Below are the code and all the weights of a small trained network. Each question names an input and a class and asks about switching units off, where a switched-off unit gives its printed mean instead of its output.

import numpy as np


def w(rows, s, z=0):
    codes = np.array(rows[::2]) - 128.0
    scale = np.full(codes.shape[1], s)
    scale[-1] = z or s
    return codes * scale


def norm(h):
    return h / np.sqrt((h * h).mean(-1, keepdims=True) + 1e-5)


def f(y):
    return np.maximum(y, 0)


def log_softmax(a):
    a = a - a.max(-1, keepdims=True)
    return a - np.log(np.exp(a).sum(-1, keepdims=True))


def net(x, mask):
    res = np.array(x, float).reshape(1, 5) / 4 @ E
    u = 0
    for l in range(2):
        y = f(norm(res) @ A[l][:, :-1].T + A[l][:, -1])
        res = res + np.where(mask[u : u + 9], y, B[l][:, -1]) @ B[l][:, :-1]
        u += 9
    return log_softmax(norm(res)[-1] @ U[:, :-1].T + U[:, -1])


A, B = {}, {}
E = w([
[133,127,130,120,140],'x0',
[156,64,146,136,215],'x1',
[101,166,2,122,182],'x2',
[136,45,135,240,43],'x3',
[181,59,100,128,9],'x4',
],0.0057)
A[0] = w([
[2,125,120,133,61,253],'L0N1',
[13,156,74,98,106,136],'L0N2',
[72,159,171,164,179,112],'L0N3',
[152,195,201,72,102,41],'L0N4',
[229,138,100,14,144,34],'L0N5',
[124,19,146,248,50,253],'L0N6',
[192,181,133,30,195,63],'L0N7',
[193,180,114,46,125,72],'L0N8',
[170,190,107,65,129,32],'L0N9',
],0.0059,0.0012)
B[0] = w([
[182,199,157,121,242,182],'L0N1',
[66,113,89,152,194,177],'L0N2',
[194,108,147,183,36,163],'L0N3',
[112,142,69,157,102,165],'L0N4',
[125,209,134,162,126,169],'L0N5',
[155,243,94,101,218,254],'L0N6',
[210,100,129,253,108,191],'L0N7',
[187,74,117,190,154,170],'L0N8',
[142,114,129,206,72,165],'L0N9',
],0.0053,0.0065)
A[1] = w([
[217,167,94,30,148,124],'L1N1',
[139,100,254,101,113,134],'L1N2',
[97,112,190,179,147,158],'L1N3',
[55,169,189,149,183,172],'L1N4',
[136,228,84,197,154,253],'L1N5',
[101,191,202,119,66,205],'L1N6',
[148,155,129,135,126,89],'L1N7',
[172,116,144,133,184,74],'L1N8',
[137,131,24,94,144,123],'L1N9',
],0.0084,0.0029)
B[1] = w([
[192,162,164,152,64,160],'L1N1',
[52,71,30,33,214,150],'L1N2',
[132,66,175,114,215,152],'L1N3',
[235,10,129,91,69,162],'L1N4',
[120,97,253,109,157,253],'L1N5',
[93,16,62,48,233,161],'L1N6',
[31,203,111,176,149,144],'L1N7',
[158,226,105,86,99,152],'L1N8',
[130,71,108,36,101,166],'L1N9',
],0.005,0.013)
U = w([
[142,186,173,134,148,160],'0',
[126,143,129,138,118,216],'1',
[20,110,21,47,200,126],'2',
[146,215,176,241,149,102],'3',
[73,177,140,103,158,135],'4',
[2,211,140,196,66,2],'5',
],0.0083,0.0046)

Each question gives the input, the list of numbers given to net, and the class t.
The units are the neurons (one row each of A and B). Each row of codes is followed by its name. A weight is (code - 128) times the scale printed after its matrix; where a second scale follows, it is the last column's (A, B and U).
mask holds one flag per neuron, layer by layer. A switched-off neuron (its flag False) gives its mean, the last column of its row in B, instead of its output. The means were averaged over made-up inputs and are rounded, as every weight is.
A unit's drop is (log p(t) with every unit on - log p(t) with that unit switched off) / (log p(t) with every unit on - log p(t) with every unit switched off).
The circuit of an input: a set's keep is (log p(t) with only the set's units on - log p(t) with every unit switched off) / (log p(t) with every unit on - log p(t) with every unit switched off). Starting from the 12 units with the biggest drops (on a tie, the unit counted first), units are removed one at a time, each time the one whose removal leaves the highest keep (on an exact tie, the one counted first), for as long as the keep stays at least 0.8.
circuit, biggest first: the units of the circuit, biggest drop first
k most important neurons: the k neurons with the biggest drops, biggest first
k most important neurons of layer l: the k neurons of layer l with the biggest drops, biggest first
input [5,-4,-8,-4,6], class 2: 3 most important neurons => [L1N6 L1N2 L1N5]
input [-2,-5,4,-5,-2], class 3: 2 most important neurons of layer 0 => [L0N7 L0N9]
input [-4,0,1,-7,-1], class 3: most important neuron of layer 0 => [L0N7]
input [0,6,7,-8,5], class 3: circuit, biggest first => [L0N7 L1N6 L1N1]
input [-2,0,-7,2,-5], class 2: circuit, biggest first => [L1N2 L1N6 L0N7]
input [-2,-3,-7,5,-5], class 2: 3 most important neurons => [L1N6 L1N2 L0N7]
input [1,1,-7,-6,-5], class 2: 4 most important neurons => [L1N2 L0N6 L1N6 L0N1]
input [-1,-2,3,-7,-4], class 3: 4 most important neurons => [L0N7 L1N6 L1N2 L0N9]
input [7,-8,5,5,0], class 4: 2 most important neurons of layer 0 => [L0N7 L0N1]
input [0,4,-5,3,-4], class 2: 2 most important neurons => [L1N2 L0N7]
input [-5,2,-7,-5,2], class 2: 2 most important neurons => [L1N2 L0N6]
input [0,-2,-6,6,-1], class 2: circuit, biggest first => [L1N6 L1N2 L0N7]
input [5,-5,-7,-6,1], class 2: 2 most important neurons => [L1N6 L0N6]
input [5,-6,1,-8,-6], class 3: 3 most important neurons of layer 0 => [L0N7 L0N8 L0N9]
input [0,4,-6,5,3], class 2: 2 most important neurons => [L1N2 L0N7]
input [0,0,-6,3,-5], class 2: circuit, biggest first => [L1N2 L1N6 L0N7]
input [-4,8,-2,-8,5], class 3: 2 most important neurons => [L0N7 L0N5]
input [4,0,-7,-5,0], class 2: 2 most important neurons of layer 0 => [L0N6 L0N1]
input [-6,5,-4,-8,1], class 3: most important neuron => [L0N7]
